What each symbol does to the units:
DD λ MM
DD κ HT
DD φ BQ
DD η CJ
CJ λ DD
CJ κ QQ
CJ φ MJ
CJ η QZ
JG λ LT
JG κ ZL
JG φ DC
JG η JN
CN λ NL
CN κ JZ
CN φ RN
CN η DN
MZ λ PM
MZ κ BN
MZ φ JG
MZ η ZL
GB λ QF
GB κ QL
GB φ BN
GB η DH
LT λ RH
LT κ MZ
LT φ JZ
LT η JG
QM λ FP
QM κ SQ
QM φ DD
QM η HT
MF λ CL
MF κ RN
MF φ FP
MF η DR
CL λ RD
CL κ JJ
CL φ JH
CL η MF
QQ λ HT
QQ κ FP
QQ φ QZ
QQ η MM
BQ λ JQ
BQ κ CJ
BQ φ QF
BQ η MJ
JH λ SQ
JH κ MF
JH φ QQ
JH η FP
PM λ CH
PM κ CZ
PM φ LT
PM η MZ
RD λ RN
RD κ FL
RD φ SQ
RD η CL
BN λ CZ
BN κ DH
BN φ ZL
BN η CH
CH λ BN
CH κ GG
CH φ RH
CH η PM
NL λ DC
NL κ TM
NL φ JJ
NL η CN
QF λ GZ
QF κ MJ
QF φ CZ
QF η GB
CZ λ GG
CZ κ GB
CZ φ MZ
CZ η BN
DR λ MF
DR κ RD
DR φ QM
DR η SQ
MJ λ BQ
MJ κ QZ
MJ φ GB
MJ η QL
QZ λ CJ
QZ κ MM
QZ φ QL
QZ η JQ
MM λ QQ
MM κ QM
MM φ JQ
MM η DD
JQ λ QZ
JQ κ DD
JQ φ GZ
JQ η BQ
DC λ JZ
DC κ JN
DC φ FL
DC η NL
GG λ DH
GG κ QF
GG φ PM
GG η CZ
TM λ JN
TM κ LT
TM φ CN
TM η JZ
QL λ MJ
QL κ JQ
QL φ DH
QL η GZ
JJ λ FL
JJ κ CN
JJ φ MF
JJ η RN
JZ λ TM
JZ κ JG
JZ φ DN
JZ η DC
RN λ JJ
RN κ DN
RN φ DR
RN η RD
GZ λ QL
GZ κ BQ
GZ φ GG
GZ η QF
FL λ DN
FL κ NL
FL φ CL
FL η JJ
DH λ GB
DH κ GZ
DH φ CH
DH η GG
SQ λ DR
SQ κ CL
SQ φ HT
SQ η JH
JN λ JG
JN κ RH
JN φ NL
JN η TM
RH λ ZL
RH κ PM
RH φ TM
RH η LT
FP λ JH
FP κ DR
FP φ MM
FP η QM
HT λ QM
HT κ JH
HT φ CJ
HT η QQ
DN λ CN
DN κ DC
DN φ RD
DN η FL
ZL λ MZ
ZL κ CH
ZL φ JN
ZL η RH

In the rows, zero is written as 147.

The rows follow the links: the fewer symbols apart two units are, the more alike their rows tend to be.

Each row is also shifted at random along 4 hidden directions that mean nothing.

Name the unit of each row.
[ 118,  189,  132,  152,  150,   91,  113,  139,  153,  121,  168,   70,  188,  135,  158,  108,  113,  195,  165,  134,  133,  119,  100,  117,  166,  202,  147,  152,  167,  170,  126,  191,  187,  125,  129,  199,   89,  133] -> BQ
[ 218,  125,  185,  155,  146,  188,  139,  164,  126,  178,  134,  196,  152,  176,  138,  176,  214,  140,  133,  174,  153,  200,  162,  160,  106,  113,  143,  143,  142,  151,  209,  122,   66,  132,  156,  110,  184,  208] -> JJ
[ 152,  195,  149,  165,  158,   92,  140,  140,  143,  116,  154,   61,  170,  143,  158,  116,  137,  172,  156,  142,  114,  162,  122,  114,  150,  202,  195,  165,  175,  135,  146,  207,  152,  168,  125,  204,   73,  126] -> CJ
[ 130,  190,  151,  140,  159,   83,  171,  149,  196,  178,  149,   68,  104,  152,  136,  134,  153,   99,  201,  114,  140,  156,  199,  122,  106,  183,  106,  175,  148,  151,  170,  198,  143,  130,  122,  216,   68,  204] -> DD
[ 131,  184,  157,  152,  131,   86,  172,  128,  174,  200,  152,   69,  102,  167,  155,  130,  162,   85,  188,  117,  128,  126,  201,  128,  101,  191,  147,  159,  159,  148,  156,  197,  125,  123,  103,  210,   72,  191] -> MM
[  37,  150,  104,  134,  114,  141,  129,  108,  174,  198,  201,  148,  151,  126,  152,  151,   73,  151,  159,  148,  174,   66,  152,  156,  178,  140,  106,  110,  126,  193,  102,  144,  248,   83,  167,  154,  170,  167] -> GG
[ 170,  138,  184,  150,  122,  166,  134,  170,   92,  166,  115,  164,  171,  200,  154,  150,  224,  149,  132,  167,  162,  136,  123,  163,  113,  137,  158,  115,  138,  161,  158,  134,   36,  126,  170,  128,  182,  139] -> RD
[  59,   98,  146,  127,  165,  204,  131,  175,  173,  133,  139,  239,  156,  169,  153,  176,  151,  155,  142,   96,  147,   95,  127,  183,  151,  110,   68,  162,  158,  187,  131,   81,  122,  101,  135,   88,  188,  143] -> JZ
[ 103,  178,  181,  147,  177,  115,  159,  184,  116,  111,  110,   91,  143,  149,  127,  122,  207,  156,  163,  180,  152,  237,  146,  109,  120,  170,  178,  163,  134,  110,  194,  197,   83,  215,  176,  193,  107,  138] -> FP
[ 145,  101,  131,  135,  141,  196,  170,  148,  184,  146,  144,  238,  112,  157,  166,  174,  127,  115,  133,   92,  142,   71,  159,  189,  168,  112,  110,  149,  151,  156,  100,   80,  159,  135,  124,   88,  196,  107] -> JG
[ 111,  163,  123,  182,  107,  144,  125,   67,  144,  213,  223,  113,  182,   99,  152,  156,   86,  161,  133,  200,  139,  164,  160,  148,  178,  160,  200,  123,  153,  152,  152,  164,  264,  116,  142,  155,  145,  217] -> DH
[  98,  106,  126,  120,  170,  205,  161,  167,  185,  109,  139,  237,  125,  127,  140,  169,  118,  139,  147,  115,  157,  131,  164,  171,  176,  105,   97,  166,  142,  145,  130,   86,  186,  161,  153,   89,  191,  125] -> LT
[  94,  189,  162,  141,  163,   90,  154,  182,  133,  109,  118,   77,  139,  165,  146,  114,  177,  152,  173,  144,  145,  163,  135,  116,  129,  190,  160,  156,  149,  128,  146,  202,   94,  177,  150,  199,   95,  106] -> HT
[ 200,  189,  130,  161,  141,   95,  132,  111,  160,  153,  179,   75,  170,  124,  155,  126,  109,  168,  154,  143,  130,  149,  138,  121,  159,  189,  164,  154,  163,  157,  140,  195,  203,  130,  130,  196,   92,  167] -> MJ
[ 110,  150,  189,  173,  109,  158,  128,  154,   72,  196,  134,  141,  178,  193,  164,  152,  230,  152,  119,  194,  143,  150,  119,  155,  105,  148,  207,  112,  151,  148,  175,  154,   34,  125,  155,  130,  171,  160] -> CL
[ 161,  117,  114,  140,  167,  197,  162,  153,  144,   82,  139,  210,  147,  104,  146,  153,   92,  180,  118,  164,  164,  159,  124,  158,  212,  121,  173,  145,  137,  109,  109,  108,  226,  224,  181,  101,  198,   58] -> MZ
[ 213,  193,  140,  145,  162,   81,  155,  148,  176,  127,  146,   76,  134,  144,  148,  117,  132,  141,  185,  123,  138,  127,  155,  116,  144,  196,  140,  169,  158,  147,  140,  199,  160,  145,  127,  213,   71,  142] -> QZ
[ 126,  168,  185,  147,  140,  117,  181,  156,  132,  192,  126,   98,  104,  179,  138,  148,  214,   92,  175,  165,  156,  189,  194,  128,   86,  164,  162,  144,  128,  121,  196,  187,   70,  162,  153,  185,  116,  193] -> JH

Complete each set of four: the symbols that take the first to the second take the third to the fourth, perhaps in another order.
Answer with the unit's name.
A [ 168,  164,  175,  126,  160,  126,  162,  218,  115,  121,   85,  125,  129,  184,  135,  128,  218,  139,  169,  156,  188,  154,  139,  127,  118,  143,  122,  129,  113,  143,  159,  159,   42,  174,  198,  174,  148,   98]
B [ 203,  145,  184,  145,  121,  150,  156,  171,  105,  186,  119,  153,  132,  203,  153,  155,  229,  115,  144,  167,  170,  136,  154,  158,   97,  139,  152,  119,  126,  149,  164,  144,   39,  137,  162,  148,  169,  151]
C [ 103,  170,  119,  162,  125,  126,  119,   88,  155,  189,  209,  112,  185,  100,  144,  147,   88,  174,  146,  183,  149,  162,  145,  135,  174,  156,  165,  131,  148,  168,  156,  176,  256,  108,  156,  168,  135,  210]
D GZ

A [ 201,  164,  108,  135,  144,  125,  141,  119,  180,  164,  187,  116,  151,  106,  139,  138,   80,  160,  166,  158,  173,  127,  153,  134,  181,  153,  115,  133,  134,  167,  126,  166,  253,  124,  170,  177,  138,  165]
B [ 185,  183,  122,  169,  115,  106,  114,  100,  137,  164,  190,   82,  186,  132,  167,  122,   89,  179,  142,  152,  136,   97,  105,  134,  179,  193,  182,  122,  161,  173,  104,  185,  223,  108,  132,  183,  116,  136]
C [ 154,  181,  172,  158,  174,  101,  173,  180,  120,  102,  114,   78,  142,  150,  134,  117,  193,  152,  156,  176,  144,  226,  146,  108,  124,  176,  195,  164,  141,  104,  178,  199,   96,  220,  163,  197,   96,  117]
D JH

A [ 177,  184,  130,  151,  172,  101,  123,  131,  170,  129,  179,   77,  168,  100,  134,  128,  111,  178,  177,  158,  139,  200,  151,  112,  156,  180,  140,  171,  155,  152,  176,  206,  212,  147,  143,  205,   91,  195]
B [ 234,  187,  137,  153,  161,   92,  146,  140,  165,  125,  157,   74,  146,  132,  152,  118,  124,  158,  174,  134,  127,  155,  145,  113,  153,  194,  163,  166,  158,  146,  143,  206,  176,  160,  131,  204,   78,  138]
C [ 172,  107,  165,  130,  165,  201,  136,  183,  158,  130,  125,  230,  155,  173,  137,  171,  180,  156,  140,  124,  155,  151,  137,  171,  136,  107,   86,  159,  147,  173,  170,   93,   88,  126,  152,  101,  190,  163]
D DC

A [  93,  115,  129,  166,  150,  201,  154,  121,  142,  129,  167,  217,  154,  114,  153,  168,  105,  164,  104,  164,  136,  155,  134,  174,  196,  121,  205,  142,  157,  117,  127,  106,  211,  188,  146,   88,  199,  108]
B [ 195,  113,  134,  177,  134,  212,  161,  123,  122,  119,  145,  215,  151,  142,  177,  165,  119,  157,   85,  145,  114,  105,  119,  187,  197,  133,  236,  142,  171,  115,   85,   90,  174,  188,  119,   74,  199,   62]
C [ 142,  101,  141,  151,  127,  208,  161,  127,  181,  178,  153,  234,  114,  167,  167,  179,  133,  100,  121,   97,  125,   78,  171,  198,  147,  116,  123,  150,  158,  159,  114,   79,  149,  112,  109,   79,  187,  148]
D JZ

A [  -8,  105,  130,  149,  135,  198,  153,  116,  180,  185,  180,  220,  129,  141,  157,  184,  115,  121,  128,  127,  138,  111,  176,  188,  163,  110,  129,  148,  156,  161,  128,   94,  195,  114,  121,   91,  187,  177]
B [ 134,  148,  112,  165,  133,  150,  129,  106,  140,  155,  192,  137,  179,   89,  144,  147,   77,  187,  135,  201,  161,  164,  131,  143,  198,  150,  189,  122,  138,  137,  132,  160,  262,  161,  174,  146,  169,  147]
C [  72,  174,  116,  151,  133,  111,  110,  104,  174,  180,  202,   96,  182,  112,  148,  136,   86,  177,  167,  158,  155,  135,  142,  134,  166,  168,  122,  135,  153,  189,  146,  183,  243,   85,  150,  182,  123,  214]
D CJ

A [ 181,  125,  181,  142,  157,  183,  123,  192,  106,  122,  111,  195,  179,  177,  138,  158,  207,  176,  137,  165,  167,  175,  108,  161,  132,  121,  128,  140,  141,  162,  176,  120,   60,  149,  179,  114,  189,  143]
B [ 130,  141,  178,  118,  152,  149,  146,  204,  129,  152,  107,  160,  140,  191,  130,  140,  227,  137,  170,  156,  196,  142,  142,  142,  106,  129,   85,  128,  121,  167,  169,  136,   37,  138,  190,  153,  170,  146]
C [ 179,  156,  183,  153,  112,  141,  155,  171,   93,  187,  112,  135,  136,  202,  154,  145,  220,  119,  142,  168,  161,  120,  144,  157,  103,  154,  173,  107,  134,  143,  150,  149,   35,  136,  161,  156,  160,  130]
D JH

A [ 128,  101,  146,  154,  136,  204,  149,  134,  162,  160,  152,  235,  141,  170,  166,  182,  145,  128,  114,  113,  118,   96,  152,  194,  150,  112,  143,  158,  169,  162,  131,   83,  140,  111,  105,   80,  190,  154]
B [ 231,  107,  170,  132,  156,  192,  148,  175,  155,  164,  126,  216,  136,  178,  139,  178,  196,  129,  144,  128,  158,  151,  165,  171,  116,  108,   81,  154,  137,  166,  174,   97,   75,  116,  144,  104,  187,  184]
C [ 170,  108,  168,  164,  126,  206,  131,  139,  140,  171,  152,  224,  158,  180,  167,  182,  173,  137,  116,  126,  124,  114,  141,  190,  133,  122,  146,  150,  168,  166,  149,   92,   94,  102,  109,   78,  191,  172]
D RN

A [  98,  104,  163,  145,  140,  198,  128,  150,  167,  188,  152,  221,  153,  176,  142,  191,  193,  129,  143,  123,  143,  149,  171,  176,  109,  104,   82,  160,  157,  190,  184,   94,   91,   81,  127,   92,  187,  235]
B [ 133,  103,  140,  141,  173,  207,  143,  173,  160,   91,  135,  240,  161,  148,  149,  165,  142,  174,  122,  120,  138,  147,  125,  177,  172,  111,  131,  171,  162,  151,  138,   86,  144,  160,  138,   84,  191,  113]
C [ 168,  103,  147,  131,  173,  201,  132,  198,  150,   78,  115,  241,  169,  166,  155,  158,  154,  183,  129,  104,  147,  112,   97,  180,  167,  111,  104,  159,  159,  166,  125,   79,  110,  148,  148,   92,  200,   87]
D JG

A [ 166,  185,  160,  146,  149,   92,  181,  159,  158,  168,  127,   78,   98,  174,  142,  126,  184,   92,  186,  127,  142,  146,  186,  121,  108,  183,  151,  156,  144,  123,  155,  193,  100,  158,  130,  206,   90,  146]
B [  77,  146,  197,  173,  139,  163,  127,  157,   79,  178,  140,  149,  183,  169,  136,  157,  228,  159,  125,  210,  149,  235,  142,  144,   96,  138,  195,  138,  147,  142,  225,  155,   53,  148,  164,  140,  163,  212]
C [ 103,  188,  156,  137,  147,   83,  166,  167,  156,  143,  123,   72,  123,  174,  154,  113,  166,  123,  184,  117,  141,  118,  157,  123,  123,  186,  136,  155,  150,  143,  140,  196,  109,  149,  130,  210,   81,  129]
D MF

A [ 165,  134,  105,  140,  148,  163,  161,  129,  163,  139,  170,  176,  133,  102,  139,  152,   76,  153,  140,  171,  173,  140,  153,  150,  206,  119,  148,  126,  118,  134,  114,  127,  251,  173,  185,  131,  188,  117]
B [ 243,  181,  117,  154,  154,  112,  119,  136,  136,   99,  166,   88,  197,  112,  157,  116,   88,  212,  139,  161,  147,  140,   89,  125,  200,  187,  185,  136,  153,  151,  112,  184,  225,  167,  161,  187,  122,   91]
C [  45,  139,  102,  127,  140,  154,  140,  122,  176,  167,  188,  168,  146,  101,  133,  156,   74,  162,  157,  163,  188,  131,  159,  147,  184,  127,   97,  127,  124,  171,  126,  136,  258,  124,  183,  144,  177,  170]
D QL

A [  54,  189,  145,  140,  188,   84,  125,  179,  154,   70,  139,   68,  188,  132,  144,  104,  136,  203,  174,  133,  141,  177,  103,  102,  154,  194,  133,  175,  161,  154,  154,  204,  151,  172,  153,  210,   77,  121]
B [  88,  189,  157,  157,  172,   86,  138,  155,  144,  110,  143,   63,  170,  133,  146,  117,  152,  173,  162,  147,  126,  194,  131,  106,  141,  195,  172,  173,  166,  139,  170,  211,  140,  170,  132,  203,   72,  149]
C [ 210,  117,  121,  145,  140,  187,  191,  110,  183,  178,  174,  203,   87,  106,  132,  176,   92,  101,  139,  162,  162,  154,  212,  166,  174,  108,  152,  145,  124,  114,  132,  113,  236,  179,  155,  109,  188,  157]
D CH

A [  81,  121,  113,  129,  146,  183,  166,  132,  189,  167,  165,  202,  115,  118,  133,  170,   91,  128,  150,  150,  169,  127,  180,  168,  181,  112,  110,  142,  126,  145,  122,  106,  234,  154,  172,  114,  194,  153]
B [ 156,  134,  111,  151,  130,  167,  160,  106,  159,  177,  182,  171,  134,  107,  149,  159,   80,  142,  131,  173,  162,  133,  166,  160,  194,  128,  170,  123,  136,  133,  117,  134,  250,  163,  166,  126,  183,  141]
C [ 108,  171,  180,  136,  133,  113,  166,  176,  114,  174,  112,  112,  123,  192,  144,  139,  217,  109,  169,  155,  166,  135,  161,  133,   99,  160,  144,  127,  124,  146,  158,  168,   45,  143,  166,  177,  138,  135]
D MF

A [ 144,  138,  118,  166,  134,  170,  146,   91,  151,  180,  198,  156,  157,   84,  137,  161,   84,  160,  124,  203,  154,  199,  171,  148,  184,  132,  192,  131,  133,  125,  153,  154,  271,  169,  169,  132,  172,  190]
B [ 132,  117,  127,  161,  134,  194,  166,  110,  148,  161,  173,  202,  134,  114,  155,  172,   98,  139,  111,  166,  141,  152,  168,  178,  188,  126,  196,  140,  150,  119,  127,  106,  222,  175,  143,   97,  193,  125]
C [ 239,  123,  171,  144,  134,  184,  144,  167,  142,  173,  128,  202,  145,  197,  154,  172,  206,  127,  139,  136,  151,  129,  154,  174,  111,  117,  117,  136,  144,  171,  159,  106,   63,  109,  145,  105,  190,  172]
D CL

A [ 116,  145,  178,  158,  105,  155,  120,  172,   81,  171,  119,  162,  181,  218,  169,  146,  219,  159,  127,  154,  157,   72,   96,  167,  121,  151,  154,   98,  147,  180,  126,  133,   29,   97,  159,  130,  185,  113]
B [  52,  143,  184,  144,  120,  151,  140,  165,  123,  221,  131,  148,  139,  207,  143,  160,  232,  114,  162,  160,  168,  140,  167,  159,   83,  129,  102,  124,  128,  186,  188,  143,   40,   88,  159,  150,  169,  213]
C [ 157,  176,  128,  140,  166,   99,  132,  129,  196,  157,  189,   87,  159,  105,  129,  135,  107,  161,  189,  148,  154,  199,  174,  111,  150,  164,   95,  165,  146,  167,  182,  199,  231,  124,  151,  201,   94,  228]
D GZ

A [ 166,  193,  150,  135,  167,   83,  162,  177,  151,   98,  113,   68,  134,  160,  153,  103,  155,  151,  181,  120,  139,  126,  131,  107,  141,  195,  147,  159,  148,  134,  122,  198,  118,  174,  140,  211,   81,   83]
B [ 229,  195,  146,  147,  148,   86,  159,  147,  163,  134,  139,   67,  130,  153,  157,  113,  140,  134,  174,  122,  125,  130,  156,  121,  137,  197,  166,  160,  161,  136,  127,  201,  144,  162,  120,  211,   75,  124]
C [ 155,  128,  175,  129,  179,  176,  124,  215,  108,   99,  104,  184,  183,  170,  126,  149,  216,  191,  148,  170,  180,  187,  107,  145,  133,  119,  107,  141,  130,  156,  182,  126,   51,  168,  200,  127,  187,  129]
D CL

A [ 219,  188,  129,  156,  142,   95,  135,  118,  151,  140,  175,   70,  173,  131,  157,  119,  109,  171,  155,  146,  131,  130,  123,  123,  166,  192,  173,  153,  161,  153,  124,  194,  199,  132,  129,  195,   91,  141]
B [ 175,  184,  123,  148,  123,   91,  129,  110,  178,  184,  186,   80,  155,  142,  159,  127,   98,  148,  169,  126,  144,   81,  147,  134,  152,  185,  122,  141,  157,  185,  109,  184,  207,   86,  130,  196,  102,  170]
C [  71,  126,  116,  149,  132,  180,  159,  103,  174,  186,  186,  185,  127,  106,  139,  169,   86,  127,  143,  163,  161,  143,  187,  166,  175,  120,  144,  138,  132,  141,  137,  121,  243,  143,  159,  119,  185,  175]
D PM

A [ 209,  142,  106,  142,  130,  159,  170,  105,  175,  186,  182,  160,  116,  111,  137,  158,   74,  125,  153,  158,  181,  111,  182,  160,  183,  127,  131,  121,  117,  144,  114,  137,  257,  144,  172,  143,  176,  151]
B [ 166,  128,  109,  125,  170,  179,  170,  149,  176,  118,  149,  197,  123,   99,  131,  150,   79,  155,  145,  160,  184,  144,  156,  152,  201,  116,  124,  140,  115,  122,  114,  115,  250,  195,  194,  126,  191,  101]
C [ 109,  148,  111,  168,  127,  152,  124,   88,  139,  174,  204,  136,  179,   94,  151,  153,   75,  177,  124,  200,  155,  160,  141,  150,  196,  142,  184,  121,  145,  146,  132,  159,  263,  147,  168,  143,  163,  166]
D BN

